Below is a small trained network, with its code and all its weights. Each question gives an input and a class and asks what happens when units are switched off, that is, made to give their printed mean instead of their output.

import numpy as np


def w(rows, s, z=0):
    codes = np.array(rows[::2]) - 128.0
    scale = np.full(codes.shape[1], s)
    scale[-1] = z or s
    return codes * scale


def f(y):
    return y / 2 * (1 + np.tanh(0.7978845608 * (y + 0.044715 * y**3)))


def log_softmax(a):
    a = a - a.max(-1, keepdims=True)
    return a - np.log(np.exp(a).sum(-1, keepdims=True))


def net(x, mask):
    res = np.array(x, float).reshape(1, 5) / 4 @ E
    y = f(res @ A[0][:, :-1].T + A[0][:, -1])
    res = res + np.where(mask, y, B[0][:, -1]) @ B[0][:, :-1]
    return log_softmax(res[-1] @ U[:, :-1].T + U[:, -1])


A, B = {}, {}
E = w([
[75,147,228,106],'x0',
[41,124,75,57],'x1',
[124,2,159,127],'x2',
[126,129,126,128],'x3',
[130,127,129,126],'x4',
],0.0094)
A[0] = w([
[171,125,160,205,35],'neuron 0',
[170,131,75,148,254],'neuron 1',
[119,50,137,127,92],'neuron 2',
[146,73,147,96,95],'neuron 3',
[97,59,146,139,106],'neuron 4',
[60,162,237,70,86],'neuron 5',
[26,107,103,71,84],'neuron 6',
[177,189,102,82,40],'neuron 7',
[89,171,235,115,69],'neuron 8',
[122,126,7,168,132],'neuron 9',
[130,78,141,116,74],'neuron 10',
[77,110,60,34,56],'neuron 11',
[122,77,144,134,122],'neuron 12',
[183,117,164,146,92],'neuron 13',
[123,217,120,122,111],'neuron 14',
[138,106,137,100,36],'neuron 15',
[95,169,200,97,82],'neuron 16',
],0.012,0.0089)
B[0] = w([
[219,204,117,123,147],'neuron 0',
[95,85,189,89,255],'neuron 1',
[89,167,64,210,161],'neuron 2',
[89,173,61,195,145],'neuron 3',
[89,143,96,173,163],'neuron 4',
[189,45,105,127,212],'neuron 5',
[174,147,184,166,192],'neuron 6',
[148,124,50,221,146],'neuron 7',
[178,63,110,125,188],'neuron 8',
[167,31,136,113,215],'neuron 9',
[122,174,27,229,134],'neuron 10',
[253,251,205,154,184],'neuron 11',
[102,159,110,138,151],'neuron 12',
[156,218,156,130,147],'neuron 13',
[2,113,46,239,200],'neuron 14',
[209,131,11,157,113],'neuron 15',
[159,70,93,138,169],'neuron 16',
],0.0085,0.0089)
U = w([
[63,169,48,197,118],'0',
[99,126,197,91,250],'1',
[222,235,191,105,113],'2',
[186,19,107,73,33],'3',
[64,128,199,85,225],'4',
[62,140,192,1,48],'5',
],0.0098,0.013)

Each question gives the input, the list of numbers given to net, and the class t.
The units are the neurons (one row each of A and B). Each row of codes is followed by its name. A weight is (code - 128) times the scale printed after its matrix; where a second scale follows, it is the last column's (A, B and U).
mask holds one flag per neuron, in row order. A switched-off neuron (its flag False) gives its mean, the last column of its row in B, instead of its output. The means were averaged over made-up inputs and are rounded, as every weight is.
A unit's drop is (log p(t) with every unit on - log p(t) with that unit switched off) / (log p(t) with every unit on - log p(t) with every unit switched off).
The circuit of an input: a set's keep is (log p(t) with only the set's units on - log p(t) with every unit switched off) / (log p(t) with every unit on - log p(t) with every unit switched off). Starting from the 12 units with the biggest drops (on a tie, the unit counted first), units are removed one at a time, each time the one whose removal leaves the highest keep (on an exact tie, the one counted first), for as long as the keep stays at least 0.8.
units of the circuit, in order: the units of the circuit, biggest drop first
unit that matters most: the unit with the biggest drop
top k neurons: the k neurons with the biggest drops, biggest first
drop when u is switched off: that unit's drop, to one decimal
input [-1,5,3,1,-2], class 2: units of the circuit, in order : (neuron 11; neuron 14)
input [6,3,5,-2,6], class 3: unit that matters most : neuron 5
input [-4,-6,3,2,-3], class 2: units of the circuit, in order : (neuron 0; neuron 13)
input [-5,-5,-5,2,8], class 4: units of the circuit, in order : (neuron 1; neuron 11)
input [7,-6,-4,5,2], class 3: units of the circuit, in order : (neuron 8; neuron 5)
input [-5,-2,6,4,-8], class 4: units of the circuit, in order : (neuron 5; neuron 8)
input [7,8,8,6,-5], class 0: top 2 neurons : (neuron 2; neuron 4)
input [8,-7,-5,2,-4], class 3: units of the circuit, in order : (neuron 8; neuron 5)
input [3,7,2,5,5], class 2: units of the circuit, in order : (neuron 11; neuron 6)
input [-5,0,7,0,-7], class 0: units of the circuit, in order : (neuron 2; neuron 3)
input [7,0,-8,-2,7], class 0: top 3 neurons : (neuron 14; neuron 9; neuron 1)
input [5,6,-2,-4,3], class 2: top 4 neurons : (neuron 11; neuron 6; neuron 1; neuron 9)
input [-1,-5,2,1,0], class 2: top 3 neurons : (neuron 14; neuron 0; neuron 13)
input [-8,-3,-6,-4,-6], class 3: units of the circuit, in order : (neuron 9)
input [-6,6,-6,-7,-1], class 1: top 4 neurons : (neuron 9; neuron 1; neuron 11; neuron 2)
input [7,-7,2,3,4], class 2: top 2 neurons : (neuron 13; neuron 0)
input [6,-5,1,4,-2], class 3: top 2 neurons : (neuron 8; neuron 5)
input [-3,-2,5,1,1], class 0: top 2 neurons : (neuron 2; neuron 3)
input [-6,6,1,2,5], class 2: top 2 neurons : (neuron 11; neuron 14)
input [-7,3,-1,2,-5], class 3: unit that matters most : neuron 9
input [5,8,-4,-3,1], class 2: top 2 neurons : (neuron 11; neuron 6)
input [-6,-1,6,1,8], class 4: top 2 neurons : (neuron 1; neuron 14)
input [-4,-2,-6,-5,-7], class 4: drop when neuron 12 is switched off : 0.1
input [-1,5,8,-5,0], class 0: drop when neuron 12 is switched off : 0.0
input [-7,7,-5,-8,-4], class 1: drop when neuron 7 is switched off : -0.1
input [-3,-3,3,-4,-5], class 4: drop when neuron 11 is switched off : 0.2
input [6,-4,-7,-5,-4], class 0: units of the circuit, in order : (neuron 14)
